Here is a tiny trained network, its code and every weight. The questions are about switching its units off for an input and a target symbol, where a switched-off unit gives its printed mean instead of its output.

import numpy as np


def w(rows, s, z=0):
    codes = np.array(rows[::2]) - 128.0
    scale = np.full(codes.shape[1], s)
    scale[-1] = z or s
    return codes * scale


def softmax(a):
    e = np.exp(a - a.max(-1, keepdims=True))
    return e / e.sum(-1, keepdims=True)


def log_softmax(a):
    a = a - a.max(-1, keepdims=True)
    return a - np.log(np.exp(a).sum(-1, keepdims=True))


def net(x, mask):
    ids = ['γδζθπστφψω'.index(c) for c in x.split()]
    T = len(ids)
    res = E[ids] + P[:T]
    u = 0
    for l in range(2):
        r = res
        for j in range(3):
            rows = slice(2 * j, 2 * j + 2)
            q, k, v = (r @ M[l][rows].T for M in (Q, K, V))
            z = softmax(np.where(np.tri(T) > 0, q @ k.T / 2**0.5, -1e9)) @ v
            o = O[l][rows]
            res = res + np.where(mask[u + j], z, o[:, -1]) @ o[:, :-1]
        u += 3
    return log_softmax(res[-1] @ U[:, :-1].T + U[:, -1])


Q, K, V, O = {}, {}, {}, {}
E = w([
[109,40,119,174,203],'γ',
[114,182,164,208,113],'δ',
[30,91,47,45,107],'ζ',
[82,215,35,212,116],'θ',
[178,113,151,70,159],'π',
[57,143,147,109,207],'σ',
[28,72,184,146,86],'τ',
[135,82,107,135,63],'φ',
[112,43,87,9,198],'ψ',
[151,158,51,78,36],'ω',
],0.016)
P = w([
[80,153,118,197,254],'0',
[74,179,157,171,217],'1',
[68,150,148,168,189],'2',
[84,161,133,204,164],'3',
[104,130,103,223,102],'4',
[107,124,92,243,87],'5',
],0.0049)
Q[0] = w([
[37,106,223,197,148],'L0H0',
[197,152,81,90,200],'L0H0',
[37,142,104,96,165],'L0H1',
[2,247,125,154,127],'L0H1',
[80,155,69,135,152],'L0H2',
[173,187,71,48,69],'L0H2',
],0.0083)
K[0] = w([
[89,152,170,156,116],'L0H0',
[140,98,143,106,151],'L0H0',
[20,102,106,145,95],'L0H1',
[45,130,195,191,66],'L0H1',
[160,189,79,195,124],'L0H2',
[251,157,95,110,178],'L0H2',
],0.013)
V[0] = w([
[87,215,123,133,115],'L0H0',
[168,144,58,23,191],'L0H0',
[70,206,186,124,101],'L0H1',
[169,124,120,134,207],'L0H1',
[115,153,91,216,254],'L0H2',
[64,97,221,132,65],'L0H2',
],0.0069)
O[0] = w([
[129,81,172,116,114,155],'L0H0',
[177,79,57,94,79,115],'L0H0',
[104,166,89,221,97,149],'L0H1',
[149,94,177,134,238,140],'L0H1',
[132,104,74,192,99,253],'L0H2',
[161,141,175,2,110,128],'L0H2',
],0.0076,0.0062)
Q[1] = w([
[183,130,71,167,189],'L1H0',
[93,104,144,251,168],'L1H0',
[37,143,124,106,149],'L1H1',
[90,123,13,213,143],'L1H1',
[93,117,158,131,141],'L1H2',
[158,144,124,130,87],'L1H2',
],0.011)
K[1] = w([
[53,188,87,175,60],'L1H0',
[147,139,98,157,145],'L1H0',
[68,165,47,72,170],'L1H1',
[61,106,66,170,2],'L1H1',
[139,93,146,195,95],'L1H2',
[147,69,111,128,160],'L1H2',
],0.0091)
V[1] = w([
[153,131,186,121,179],'L1H0',
[84,1,212,135,83],'L1H0',
[92,145,116,80,147],'L1H1',
[29,108,144,70,88],'L1H1',
[122,53,148,97,71],'L1H2',
[95,146,110,127,216],'L1H2',
],0.0088)
O[1] = w([
[140,113,178,109,137,40],'L1H0',
[53,106,250,114,87,66],'L1H0',
[20,127,142,136,10,118],'L1H1',
[140,30,50,160,1,128],'L1H1',
[126,102,175,115,152,35],'L1H2',
[84,162,116,97,148,253],'L1H2',
],0.008,0.0047)
U = w([
[102,9,175,232,169,16],'γ',
[133,173,199,219,97,67],'δ',
[81,68,92,177,72,45],'ζ',
[115,165,83,140,135,40],'θ',
[218,161,190,82,138,113],'π',
[37,139,113,130,128,245],'σ',
[52,161,178,83,77,116],'τ',
[120,101,141,161,102,241],'φ',
[62,89,92,65,150,19],'ψ',
[153,187,106,100,48,117],'ω',
],0.011)

Each question gives the input, a string of symbols that net reads in full, and the target symbol t.
The units are the heads (2 rows each of Q, K, V and O). Each row of codes is followed by its name. A weight is (code - 128) times the scale printed after its matrix; where a second scale follows, it is the last column's (O and U).
mask holds one flag per head, layer by layer. A switched-off head (its flag False) gives its mean, the last column of its rows in O, instead of its output. The means were averaged over made-up inputs and are rounded, as every weight is.
A unit's drop is (log p(t) with every unit on - log p(t) with that unit switched off) / (log p(t) with every unit on - log p(t) with every unit switched off).
The circuit of an input: a set's keep is (log p(t) with only the set's units on - log p(t) with every unit switched off) / (log p(t) with every unit on - log p(t) with every unit switched off). Starting from all 6 units, units are removed one at a time, each time the one whose removal leaves the highest keep (on an exact tie, the one counted first), for as long as the keep stays at least 0.8.
units of the circuit, in order: the units of the circuit, biggest drop first
unit that matters most: the unit with the biggest drop
heads that matter: for each layer, one digit per head in row order, 1 if its drop is at least 0.15 and else 0, layers parted by /
drop of u: that unit's drop, to one decimal
input γ τ δ, target τ: heads that matter -> 001 / 100
input ζ σ γ σ ψ, target ζ: heads that matter -> 101 / 010
input γ ω γ π, target π: units of the circuit, in order -> L1H1, L0H1
input π σ π θ ψ, target θ: heads that matter -> 001 / 110
input θ φ δ π σ θ, target θ: units of the circuit, in order -> L1H0, L1H1
input τ τ ψ σ, target τ: unit that matters most -> L0H2
input δ γ θ, target θ: units of the circuit, in order -> L1H0, L0H2
input ψ φ τ ψ, target τ: heads that matter -> 001 / 110
input δ δ π, target π: heads that matter -> 000 / 110
input ψ ζ γ, target ζ: heads that matter -> 100 / 010
input π δ ζ, target ζ: heads that matter -> 000 / 010
input ψ σ τ, target τ: heads that matter -> 001 / 000
input ζ ψ γ, target ζ: drop of L1H0 -> 0.0
input ζ ψ ζ, target ζ: drop of L1H1 -> 0.9
input ω γ ψ ω τ, target τ: drop of L0H2 -> 0.7
